Below is a small trained network, with its code and all its weights. Each question gives an input and a class and asks what happens when units are switched off, that is, made to give their printed mean instead of their output.

import numpy as np


def w(rows, s, z=0):
    codes = np.array(rows[::2]) - 128.0
    scale = np.full(codes.shape[1], s)
    scale[-1] = z or s
    return codes * scale


def norm(h):
    return h / np.sqrt((h * h).mean(-1, keepdims=True) + 1e-5)


def f(y):
    return np.maximum(y, 0)


def log_softmax(a):
    a = a - a.max(-1, keepdims=True)
    return a - np.log(np.exp(a).sum(-1, keepdims=True))


def net(x, mask):
    res = np.array(x, float).reshape(1, 8) / 4 @ E
    u = 0
    for l in range(2):
        y = f(norm(res) @ A[l][:, :-1].T + A[l][:, -1])
        res = res + np.where(mask[u : u + 7], y, B[l][:, -1]) @ B[l][:, :-1]
        u += 7
    return log_softmax(norm(res)[-1] @ U[:, :-1].T + U[:, -1])


A, B = {}, {}
E = w([
[144,171,93,164,94],'x0',
[40,156,79,118,114],'x1',
[92,190,162,230,123],'x2',
[119,144,157,133,46],'x3',
[163,143,109,135,3],'x4',
[169,118,67,146,138],'x5',
[166,159,123,112,186],'x6',
[126,102,213,130,71],'x7',
],0.0073)
A[0] = w([
[244,207,171,59,159,198],'L0N0',
[161,196,142,254,100,139],'L0N1',
[170,51,185,32,190,77],'L0N2',
[194,148,76,78,68,123],'L0N3',
[137,12,164,111,164,4],'L0N4',
[42,61,97,145,76,154],'L0N5',
[174,151,67,142,90,28],'L0N6',
],0.0076,0.0024)
B[0] = w([
[146,48,117,131,69,236],'L0N0',
[170,174,217,74,96,249],'L0N1',
[174,22,212,82,216,253],'L0N2',
[99,38,78,107,100,213],'L0N3',
[42,75,196,70,255,193],'L0N4',
[68,193,105,63,131,233],'L0N5',
[153,41,115,105,118,160],'L0N6',
],0.0071,0.0041)
A[1] = w([
[69,142,60,144,254,83],'L1N0',
[125,34,59,99,169,117],'L1N1',
[21,147,251,68,59,99],'L1N2',
[184,236,140,163,171,111],'L1N3',
[196,178,122,228,78,51],'L1N4',
[105,105,166,58,81,253],'L1N5',
[36,106,131,135,62,70],'L1N6',
],0.006,0.0022)
B[1] = w([
[156,199,156,247,192,196],'L1N0',
[151,137,195,160,26,215],'L1N1',
[82,124,116,227,85,252],'L1N2',
[228,153,114,182,122,158],'L1N3',
[227,129,193,45,126,155],'L1N4',
[26,82,31,125,128,253],'L1N5',
[2,218,26,127,97,180],'L1N6',
],0.0062,0.0051)
U = w([
[186,14,46,91,37,144],'0',
[255,187,195,170,63,17],'1',
[57,173,76,194,45,237],'2',
[36,146,78,49,60,52],'3',
[149,19,194,45,250,193],'4',
[159,207,111,224,240,183],'5',
[113,36,202,145,150,51],'6',
[135,211,252,221,39,3],'7',
],0.0078,0.0038)

Each question gives the input, the list of numbers given to net, and the class t.
The units are the neurons (one row each of A and B). Each row of codes is followed by its name. A weight is (code - 128) times the scale printed after its matrix; where a second scale follows, it is the last column's (A, B and U).
mask holds one flag per neuron, layer by layer. A switched-off neuron (its flag False) gives its mean, the last column of its row in B, instead of its output. The means were averaged over made-up inputs and are rounded, as every weight is.
A unit's drop is (log p(t) with every unit on - log p(t) with that unit switched off) / (log p(t) with every unit on - log p(t) with every unit switched off).
The circuit of an input: a set's keep is (log p(t) with only the set's units on - log p(t) with every unit switched off) / (log p(t) with every unit on - log p(t) with every unit switched off). Starting from the 12 units with the biggest drops (on a tie, the unit counted first), units are removed one at a time, each time the one whose removal leaves the highest keep (on an exact tie, the one counted first), for as long as the keep stays at least 0.8.
units of the circuit, in order: the units of the circuit, biggest drop first
most important unit: the unit with the biggest drop
top k neurons: the k neurons with the biggest drops, biggest first
k most important neurons of layer l: the k neurons of layer l with the biggest drops, biggest first
drop of u: that unit's drop, to one decimal
input [5,-2,3,-4,8,-4,8,-4], class 0: units of the circuit, in order => L0N0, L0N6
input [8,-7,8,-8,-5,7,-4,3], class 1: most important unit => L0N1
input [8,-7,8,-7,8,4,5,-8], class 1: units of the circuit, in order => L0N1, L1N4
input [7,7,6,4,1,-1,8,-4], class 7: units of the circuit, in order => L0N1, L1N5
input [3,-5,3,6,3,1,8,1], class 0: 3 most important neurons of layer 0 => L0N0, L0N3, L0N6
input [-1,-4,8,-4,-4,3,-7,3], class 1: 4 most important neurons of layer 1 => L1N5, L1N3, L1N6, L1N4
input [3,7,-4,0,-3,2,1,-7], class 5: 2 most important neurons of layer 1 => L1N0, L1N5
input [5,5,0,2,-8,-5,8,6], class 5: 2 most important neurons of layer 1 => L1N0, L1N1
input [6,2,7,-8,1,1,0,0], class 1: top 2 neurons => L0N1, L1N4
input [1,-5,0,3,3,-2,5,-1], class 0: drop of L0N3 => 0.1
input [-4,6,2,-2,-2,1,-1,7], class 2: drop of L1N2 => 0.2
input [0,-2,2,-3,3,5,6,5], class 0: drop of L1N6 => -0.1
